What can hang from each mark:
Z301: Z34
Z342: Z163 Z220 Z344 Z477 Z539
Z700: Z34 Z163 Z220
Z477: Z122 Z163 Z344 Z700
Z775: Z344
Z344: Z163 Z331
Z107: Z163 Z344
Z124: Z122 Z700 Z775
Z220: Z107 Z775
Z331: Z34 Z342
Z163: Z301 Z342 Z344 Z539
Z122: Z124 Z163 Z539
Z539: Z122 Z124 Z331 Z700 Z775
Z34: Z106 Z220

Each row was made from one small tree. The marks that hang from a mark follow it in brackets, in the order of their numbers. Every link used is in the known rows. Write each row's tree.
Known rows:
Z539(Z124 Z331 Z700(Z220(Z107)) Z775): [-120  301    4  325  385  165  -46  188   88 -278  186 -171   93   14
  -44  119  184   39  294   87 -153  283  157  148 -172 -336   67   94
  -58  348  134  -52    8  -34  354   36   19   44 -198  172 -302 -256
 -236  195 -181  -63 -335  -58  -47]
Z124(Z122 Z700 Z775): [-218  280 -126  123   15   63  191  392 -148  286  -19 -152  -48   14
   84 -147   -2  210  242  318  184  -36 -158  -60 -203 -484  -11  221
  230   42  -45  126 -203  -84  175    7  155 -103   81   30 -105  -22
  -62  -26  -29 -146    9 -108   23]
Z122(Z124 Z539(Z331 Z700)): [-213   38 -177  237  477  -93   16  103   52  196  -77 -132 -113  109
   92  -80   90  -81  101  183 -125  121   77   95  -33 -278  -41   19
  -87   29   27  147  -56 -167  261  167 -146   33  -81  -88 -221  -58
 -180   28 -114 -125  -51  112 -155]
Z220(Z107(Z344(Z163)) Z775): [-118  292  -76   51 -138   12   43  225   56 -164   29 -115   77 -136
 -314  -27  -93  -12  255  137   30  117  108  236  131  -10 -103  -17
  -47  164   89  -13   77   62  241  -74  220   27 -123  -62 -250  -26
  -97  196  138   11   39   32   31]
Z775(Z344(Z331(Z342(Z163(Z539) Z220(Z107))))): [-182  180   69   63   37 -133  155  -16  -52  -91   58 -154   21  -64
 -483  -17  -77  -55   23   85 -154  222  -37  -59   24 -129   83  -74
  -64   60   74  -75  -99  126  130  -61   24 -216  178  -98 -145  -35
  137   -6 -117 -157 -158   14   45]
Z107(Z163(Z342 Z344(Z331))): [ -15  116  -32   54 -122   38  -56 -156 -190   -7 -113 -146   63  -20
 -338 -172 -130   88  308   70 -131   15  -86  231   11 -169   75  -60
 -120   80 -184   26 -109 -118  116   42  -28  -51   61 -122 -283  -33
  -89   38 -199 -184  -53    0   77]
Z301(Z34(Z106 Z220(Z107(Z163(Z539(Z775)))))): [  39  124  -88   55  -33 -110    5   13  113  -11 -125 -116   43 -158
 -358 -167   87  -12  241 -134 -233   26  222  299  145 -150 -149  -53
 -227  157   39  -64  -32  163   48  -38   40 -143 -135  131 -241  -27
 -164  187   29   20 -228 -102   97]
Z344(Z331(Z34(Z106) Z342(Z163))): [ -14   56   59  -17   28  -61  214  -14   65  134   44   30  -39 -164
 -300 -156  -32   49  -42 -134   -8   94  -82   79   79 -299   69 -133
 -198  -20 -117   30 -134  150  210  -35   56    0  -72   20 -214  -24
   84  -22 -120 -131  -51 -114   58]
Z477(Z122 Z700(Z34)): [-125   12  -62  -51  -84   97  311  168  -75  102   83  149 -183 -141
 -237   68  131   94  201  152  108  184  130   25  -18 -226 -173   28
  136  -51   33  305  -60   -6 -262  146  -69  -38   43 -168 -222 -208
 -126  212  -45  -69  -36  -59 -114]
Z122(Z124(Z700) Z163 Z539): [-371    3 -288  228   94 -210   29  180  116  240 -115 -133   19  100
  185    4  -34  -41   24  169   27  -42  -43  -11    7 -245  -96   81
  119  -53  -40  336  -54  -34   74  -22 -109 -145 -111 -138 -267  -24
  -73  152   24  -67   -4  111 -218]
Z775(Z344(Z163(Z539(Z122 Z700)))): [-147   94  -33   79   40 -125  -36   72  -59 -193   24 -121  -44  -34
 -266   72   92  -28  114  119 -105  355   74   41   84 -149  -75  -29
  -16  -54  100  -24   30  -14    4 -108 -125 -123  -40  -51   -4    5
  -98   85 -246 -114 -133   57  -15]
Z301(Z34(Z220(Z775(Z344)))): [ -44   76  -25   53  -46  -86  217  -19  -10   56 -126 -229 -130 -124
 -371  -70   30    9   25   34 -139   19  106  312    9  -99  -19    8
 -232   82   44   24  105   51    6    2  134 -175   11  -52 -185    7
   61  210  -46   40 -106 -119 -103]
Z107(Z344(Z163(Z301 Z342 Z539(Z775)) Z331)): [  32  198 -118  126 -185  -57  -97  -68 -188  -44  123 -257   30  -25
 -379    6  110  -39  289  -86 -101  192   -5  194  150 -208  197  -40
  -47  -23 -123   -3 -129  -84  143  -65   25  -51 -174   19 -127 -111
 -255  -52 -108  -56   11  126  246]
Z331(Z342(Z163(Z539) Z220 Z344)): [-270  103   21  169  -24 -136  112  -31  115  173   32 -252  136  -68
 -212  -28 -155 -124  -55   77  -45  208  119  -76   49 -192  -93  -91
   56  -18   18   46 -159  137  221   34   48 -391  149  -86 -109 -200
  248 -156  155 -261   28  -29   31]
Z124(Z700 Z775(Z344)): [-215  166 -110  120   43   63  204  190  -46  201  -72 -273  -19  -62
  -21  -54  -46  188  177  324   71   73  -69    4 -171 -249   19  125
   72   42    4  198 -173   27   86   29   22 -110  152  -37  -38  -31
  -42  183 -123 -180  -70  -90  -24]
Z34(Z106 Z220(Z775(Z344(Z331)))): [  21  -18  -83  131   73   55  240   44  202  -48  -73 -176  -62 -291
 -317  -75   52  185  194  -75  -32  164  212  198    6  -97    6   15
 -232  -11  -79   20   39  245   83  -81   61 -191    2  -90 -216 -111
    8  191 -183   20 -258 -183  139]
Z539(Z331(Z342) Z775(Z344(Z163))): [  34  104  -28  268  191 -193  153  -85   28 -104   88 -129  -61 -144
 -213   21    1  120  -20   89 -260  330   55  215  178 -261   91  -25
  -94  -68  117  -56  -56   32  278   45 -150 -111   11   62 -112 -109
  -52   94 -223 -200 -177   -8  107]
Z477(Z122 Z163(Z342(Z344))): [-195  -10   53   63  -96   58  223 -194 -122  199  227  -84   81  -51
 -194    7  -45   32  102  200  -90  270  117   69   37 -254  -75   29
  173   58 -153  193 -139   17   17    7    8 -168   63 -228 -248 -376
  114   68 -110 -138 -106  -57   40]
Z477(Z122(Z163) Z344 Z700): [-264 -207  -20  -36  -29   -9  327  -12  108  -27  248  210    2  -43
  -91  207  140   40   -2  253  100  200  117 -105   93  -97  -76   47
  191 -221   85  451    0   47 -254   93 -271 -121  -42 -249 -276 -235
  -76  304  -58   28  -69   19   -2]
Z344(Z163(Z301 Z539(Z122(Z124))) Z331): [  24  138 -115   12    5  -14 -116   94 -203   31   40  -36  -80   94
 -249   20  225  -75  117 -192   -8  143   30   71   31 -277  228  -29
   58  -67  -87 -183 -183  -80    1  -87  -50  -20 -139   36  -12   99
 -132  -79 -182  -81   -7  161   89]
Z775(Z344(Z163(Z301 Z342) Z331(Z34))): [  11   97  -62  -87  -33    3  104 -167  -93  -62   70 -155  -26  -68
 -430  -16   -4   73   36   -9 -157  172  -66  162   39 -118  226 -113
 -211  -13 -166   72  -10  -92  -35  -30  -13  -79  -75   -5 -101   53
   17   31 -232 -129  -40   22   41]
Z344(Z163(Z342(Z220 Z477) Z539(Z122))): [-126  205 -137  127 -106 -141  -79   28 -140   12   12  -58   76   72
 -218  -99 -105  -15  215   -5 -131  209  143  112   58 -194  -22  -75
   57   -2 -223 -121 -125  -14  -19  -88  -44 -270  -53 -119  -45  -90
   -2  -56  -27 -127  -33   44   42]
Z477(Z163(Z342(Z344))): [-140   51   61   81  -37   58  105 -202 -137  131   58 -219   61  -76
 -144  -18  -98    4   98  150 -171  192   47  120   59 -166  -72  -22
   59  103 -187  132  -74   -6  132  -23   38 -198   17 -148 -200 -266
   31   31  -67 -127 -149  -89  -55]
Z163(Z301 Z342(Z220 Z344 Z539(Z122))): [ -59   57 -187   22   94   51   -2 -138 -103  352   -6 -319   95  104
 -131 -145   53 -115  145   39 -151  121  166   -7 -142 -197   46   11
  -30   99 -195   97 -124 -175   50   42   46 -259  164  -64  -43 -253
  210 -131  135 -244  159   13   23]
Z220(Z107(Z163(Z342)) Z775): [ -61  217  -35   70  -56   92    5  116  -51   37 -144  -86   32 -141
 -292 -155 -211    5  445  157 -153  -14   84  257   67  -39  -64  -15
  -30  208 -101 -134 -101  -19  185   -9  250  -67   29    0 -243   77
  -55  204  152  -79  -38   22   10]
Z124(Z122(Z163) Z775(Z344)): [-259   25  -22   60   24 -170  158  235  -66   34  -13  -51   12  -19
  -99  -14  -19  128   34  236   23   74 -168  -60  -70 -236  -66  229
  126   22   12  113   24  -37  214 -133    3 -138    2  -41  -96  -66
   89   41 -114  -31   30   41   29]
Z331(Z34(Z106) Z342(Z344 Z477 Z539)): [ -26   35   86  -43  104 -131  227   45  188  326   47 -189  157 -251
 -106 -304 -177  133 -224  -14  -40   47  128  -19  166 -205 -103 -180
 -277  -76    6  145  -83  176  255 -127 -143   34   90   50   -9 -117
  204 -120  106 -184   85  -40  109]
Z301(Z34(Z106 Z220(Z107))): [   7  125 -110  -16   73  -56  183  -19   96  -28 -147  -85  -20  -71
 -321 -191  101    8  120  -83 -189  -13  215  287   58  -94 -188  -27
 -247  209  -22   15   67  129   47  -53   61 -133 -120  -11 -323  -64
  -93  175   19    8 -184 -239   -4]
Z331(Z34(Z106) Z342(Z344)): [  36   48   -1   51   79  -65  259   26  267  206   76 -109   91 -210
 -133 -256  -45  137 -117  -47  -84  141  118  176  135 -169 -136 -157
 -224  -30  -75  211   -2  179  242   19 -131  -43  -40  -11 -153  -97
  107   25  -11 -161   78 -161   60]
Z344(Z163(Z539) Z331(Z34 Z342(Z477))): [  20  223  111    2 -107 -151   64   48  -91   -8  104  -22   11 -104
 -345  -95 -168   52 -100 -150  -41   68  -56   49  187 -284  205 -213
 -132 -118  -37 -156 -161  106   65 -137  -29   48  -90   23  -36  150
  -57 -146 -140 -102  -36  116  115]
Z124(Z122(Z163) Z700(Z220)): [-301  212  -72   98  -73  -73  106  324  -21   -2   48  -98   56  122
  -20   79   -4   51  170  202  115   14  -68  -75  -65 -375 -126  225
  227  -17  -69   88   48  -53   44 -158  154 -223 -157  -19 -391  -83
   43   64  -35 -100 -115 -110  -71]
Z331(Z342(Z163(Z301 Z539))): [ -72   57    5  131   87   -7   73  -33 -107  217 -161 -160  -74  -81
 -192   16   17 -121   45  -41 -111   18    9   44  101 -189    5  -30
  110  -61   28 -123 -255  -20  203 -131   54 -258   29  101  -16  -13
   34   -9   95 -286  -15  -68  112]
Z34(Z106 Z220(Z107(Z344(Z163(Z342))) Z775)): [  50  154 -223   90  -29   10   97   42  273 -161  -20 -131  161 -257
 -294 -107  -59  138  399  -74  -77  150  315  352  103  -32 -121  -19
 -211  166 -102   51   75  210  193 -139  164 -155 -203  -61 -325 -154
 -142  225   47    4 -149 -174  195]
Z124(Z700(Z220) Z775(Z344(Z331))): [-191  209  -52   86   65  102  160  216  -49   74   44 -258   48   -6
 -176   46  -84  156  190  240  103   95  -49   11 -235 -321  133  164
   17   31  -40  133  -90   86   81  -35  120  -60   49  -79 -210  -68
  -15  201 -228 -140 -151  -12    2]
Z34(Z106 Z220(Z107 Z775(Z344))): [   7   85 -117  107  110   69  203  114  287 -128  -87 -148   40 -294
 -302  -82    7  169  264  -14 -103  121  280  233   25   28 -121    9
 -198  148   23   -3   83  257  118 -127   96 -197  -23  -55 -252 -100
   -9  305  -32   -3 -272 -201  119]
Z122(Z124(Z775) Z163(Z301 Z344(Z331))): [-175   -6 -193  106   24  -50    6   40   29  196  -98 -137  123   85
  -36    7  141  103    6  -40   58 -150  -80  150 -162  -42  168   84
   66   68  -41  229  -33 -126  211  -61  -99   -7  -75  -23  -88  -62
   50  205 -190  -49  126   99  -27]
Z220(Z775(Z344(Z163))): [-170   86  -40  122  -54   15  151  123    2  -66  -71 -161 -103 -214
 -300   32  -72   51   95  159    5  209   78  185   75  -43  -34   -5
  -43  -63   19   21   60   52   83  -38   89 -147   26  -73  -74   12
   36  182  -95  -37  -51   23  -42]
Z34(Z106 Z220(Z107 Z775)): [  23  108 -126  134   99  122  175  146  256  -67 -129  -96   21 -265
 -215 -111   10  137  307  -74  -58   31  284  244   16  -18 -143   17
 -148  168  -25  -40   31  239  144 -110  158 -159  -81  -41 -294 -107
  -79  264   28    1 -238 -220  109]
Z124(Z700(Z34 Z163)): [-168  154  -57  -45 -201   53   69  198  -98   52 -186 -176 -130  -56
 -223   21  -45   54  212   92   22   61   -3   55  -54 -269  -48  107
   71   12  -92  126 -123  -67 -153   21   64 -180  -31  -13 -160   65
  -46   67   10 -170 -100 -112 -118]
Z163(Z301(Z34(Z220))): [  62   52 -111  -17   59  121  115 -136 -131  152 -219 -234 -147   29
 -235  -51  207  -45   36  -83 -165 -159   90  229  -24 -111   28   16
 -129   60  -29  -17  -24 -138  -25  -21   89 -170  -78   64 -172   -9
  -30  116   42  -98  -45 -200    0]
Z342(Z220(Z775) Z477(Z344(Z163)) Z539(Z124)): [-421  142    8   10   -8   85   81  129    4    6   28 -165  197 -167
 -151  -54 -215   11  -76  124  141  164  195 -192  -25 -168  127  -36
  -47  -49   82  174 -115  156   68  -70  -37 -186  160  -33   69 -137
  204  -75  115   -9  -47   85  -25]
Z700(Z34(Z106) Z163 Z220): [ -97  -11  -12 -118  -71   90  -39  201   55 -212 -205    2  -22 -161
 -485  107  -43  -34  230 -194  -71  196  230  249   15 -119 -212  154
  -98  -20 -187   55  133   94  -67 -126   19 -186 -334  -42 -334  -89
   -7  172  -76  -63 -156  -47   -4]
Z539(Z122 Z331(Z34) Z700 Z775(Z344)): [  86   69    5  158  229 -197  -13   97  163   43  286  -61  -81   13
  -84  -25  292  139   85  115 -195  395    8  187  -41 -389   87  -31
 -235  102  160    6   75 -117  185  151 -123  147  -99  128  -59 -136
   51  279 -310  -81 -143  -21  -83]
Z124(Z122 Z700(Z220) Z775): [-228  302 -104  120   52  111  133  439 -104  181   29 -145   46   35
   20  -32  -48  170  270  274  191  -17  -84   -4 -243 -479  -31  276
  215   34  -55  107  -90  -37  181  -63  216 -116  -51   12 -242  -84
  -34   66  -70 -137  -46  -74   17]
Z163(Z342(Z477) Z539(Z124)): [-141  240   23  270   39   34   43  124 -288  154  -48 -271    6   -9
 -147 -165  -22   46  305   10 -205   89   38  121  -40 -136  107   11
   84  196 -265 -125 -304  -22  108 -129 -155 -239   89  -27   46  -91
 -128  -64  -11  -84 -121    8   79]
Z700(Z34(Z220) Z163(Z539(Z124 Z331))): [ -15   58   99  -41  -56  -17  -68  195  -33 -148 -151 -146  -64 -132
 -365  138    8  -42  197 -269 -144  234  121  172  -66 -214  137  146
  -89  214  -28 -145 -153   47 -119   13 -110 -220 -151   60  -47   60
  -73  -52  -33  -88 -192   42   14]
Z163(Z301(Z34(Z106))): [  15   33 -161  -36  109  106  143  -56  -70  226 -228 -158 -156   30
 -253 -166  276  -63   67  -70 -130  -58  152  232   46 -118  -90  -20
 -111   20 -127   19  -55  -98   13   -3   12 -135  -82  117 -130  -28
  -38  119   62  -90   10 -207   55]

Which tree is each row?
[  94   58   32   44  281 -114  261   33  162  185   -7   40  -47  -83
 -110 -221   21   64  -14  -87 -168  178   83  244  118 -218  -24  -80
 -239   65  -84  -50 -115   93  239  127 -160   29  -90   69 -174  -15
   32   49  -97 -206  -15 -175   61]	Z539(Z331(Z34(Z106) Z342))
[ -81   51  -61  -45 -193   90  -46  295  224 -178 -169  -97   53 -239
 -595  103 -100   61  219 -156   65  188  267  428  -53  -77 -120   99
 -134   19  -89  118  248  106  -57  -98  104 -167 -239  -62 -272  -98
  125  356  -78  -21  -82   18   19]	Z700(Z34(Z106) Z163(Z344) Z220(Z775))
[ -13  207  -48    7  -97  -89  144   46   24   -7  -62 -198  -15  -76
 -378 -108   16  -29  126   20 -124  -41  124  345   44  -78  -64   -3
 -236  228   89    2  117   56  109  -21  217  -65  -85  -44 -296  -20
  -24  217  106   70  -49 -113  -57]	Z301(Z34(Z220(Z107(Z344) Z775)))
[-209  216  -40  160  138  186  140  348 -218   35  -15  -77   -9  -57
   30 -122   87  152  148  111   92   84 -131   24 -237 -375   23  217
  136  206  -54   84 -153  -17  311  -45  -34  -75    9   14  -69 -107
 -103  -75  -93  -35    0  -83   -3]	Z539(Z124(Z122 Z775))
[ -16  139  111  219  216 -136  113  124 -109  155  -79 -122 -124    6
 -162  -78   46 -117  128  -32 -203  178   65  114  118 -175   32   12
   31   57   24 -268 -259   41  163   48 -151 -113   56   19  -35   26
 -114  -53  -79 -204  -82   34  100]	Z163(Z539(Z331(Z342)))
[-125  -28  -10  -98  -14  137  201 -121 -101  -46  224   81  -58   53
 -344   85  158   39  -24   70   61  173  103  -69  100 -231  265   33
  116 -211    8  189 -150  -19 -157    4 -124  -45  -39 -149 -209  -81
  -33   65 -205  -90  -70   53  209]	Z477(Z122 Z344(Z163(Z301) Z331))
[-109   86 -110   88  355  -72   71  105  -26  181  -14 -109 -141  116
  -66  -53   51  -67   15  215  -41   69  -49  -66   -5 -540   -2   59
   38  -33   65  -27  -87 -245  253    1  115 -122  -28   59 -210  -54
    5 -157  106 -243   -6  -17   86]	Z124(Z122(Z539(Z331(Z342(Z163(Z301))) Z700)))
[  80  134  -91    1   55   82  101 -159 -198  -85  -52  -57 -101   -7
 -296  -12    7    9  -36  -96  -57   22    1   62   95 -296  190  -91
  -23 -151  -69  -93 -122  -66  114 -126   72  -41  -67    0 -170   76
 -132 -116 -132 -197  -22  -48  140]	Z344(Z163(Z301) Z331(Z342))
[  21   50    0  -51   40  -98  188  -47  466   94  120 -124  257 -276
 -194 -105 -155  128  -92 -104  -67   97  156  140   96 -160  -94 -168
 -276  134   31  156   -6  263  260  -74   72 -165 -117   49 -255 -145
  219   61  159 -207  -57 -196   91]	Z331(Z34(Z106 Z220(Z107)) Z342(Z163 Z344))
[ -19   84   37  178   87 -115   88   51 -210    4   67  -23  -53  -55
 -139  -66   53    2  -37  -95  -58  123 -122  -62  -11 -447  169   50
   -4   16   66  -42 -141   80  257 -180  -37   58   80  -35 -124  -89
  -54  -63 -202  -56  -76   61    7]	Z344(Z331(Z342(Z539(Z122(Z163) Z124 Z775))))
[-230   91  196   64  -45    2   30  -14  -28  158  125 -385  111  -16
 -107   -6  -79   51  -62  238  -35  122  152 -141   96 -171  -74 -103
   57    2    5   -3 -100   16  114 -116  -34 -128  109  -75  -34 -242
  112  -88   80 -101 -174    3   47]	Z342(Z344 Z477(Z163(Z539(Z700))))
[ 201   99  -45  308  248 -185   85   75  -60  136  126   25 -146   36
  -25 -117  188  111   58   -3 -229  252   28  249   50 -448   78   68
   -5   30   58 -183 -117  -16  328   57 -136    6   17    6 -141 -167
    4  157 -157 -163  -88  -72   61]	Z539(Z122 Z331(Z342) Z775)
[-150  106   78  161  -46 -268   46  298    7  101  104  -12  -35   -4
  -97   -9  108   -7   69   -5  -63  113 -137   22  101 -280  -12  108
   91   56   16  -86  -53  -46  130  -19  -39 -109 -154  124 -123  -37
   25  -32  -62  -10  -34   97   26]	Z124(Z122(Z163(Z539(Z331(Z34) Z775))))
[ -20  196   35  121  -20 -107   57    9 -191 -122    8  -37  -72  -66
 -346  -17  -76  -64   39 -112  -65  170   -7   36  169 -296  139  -99
   17 -117  -13 -179 -177   93  101 -126   -5  -57  -35  -52 -101  103
 -214 -170 -209 -135  -89  110  126]	Z344(Z163(Z539) Z331(Z342))
[ -36  188   45   64  -98   48  111   52  -33   -2   38 -139   -8  -43
 -323 -115   39  129  -22  -18   42   -8 -167  205  -81 -116  126  -97
 -181  123   20  131   56  -18   70   59  -57   87   15 -151 -225  -75
   19  129 -292  -82  -26  -28  -43]	Z163(Z344(Z331(Z34)))
[-203  -31 -164  152  175 -174  -74  163   21  115  -12   59   17  157
  184  -21  218   35  171  118  -13  105   33   41 -141 -264 -131  125
  101   48   10  152   40 -138  263  -98  -63   69 -160  -54  -93  -85
  -47  225 -214  -12   42    4 -207]	Z539(Z122(Z124(Z775) Z163) Z700)
[-112  -97 -247   61   65 -198   22 -168   79  287  -97 -293   -4  205
 -148  -43  -52 -180  -88   94 -190  -65   69  122   66 -220   -3   -7
  -63   54 -187  219   35 -178  -39  -24   31 -236  -80 -110 -252 -108
   50   48  281  -89  144  136  -19]	Z122(Z163(Z301(Z34) Z342(Z344)) Z539)
[ -33  -32 -123    6  -59 -136   94 -245  -79  168 -178 -209    0  136
 -179  -47    6    8   43  -34 -250 -210   77  175   48  -55   40   12
  -63   71 -244    0  -14 -172  -34 -186   64 -264 -109    6 -197  -68
   87  120  137  -65  -27 -132   15]	Z122(Z163(Z301(Z34(Z220)) Z342(Z477)))
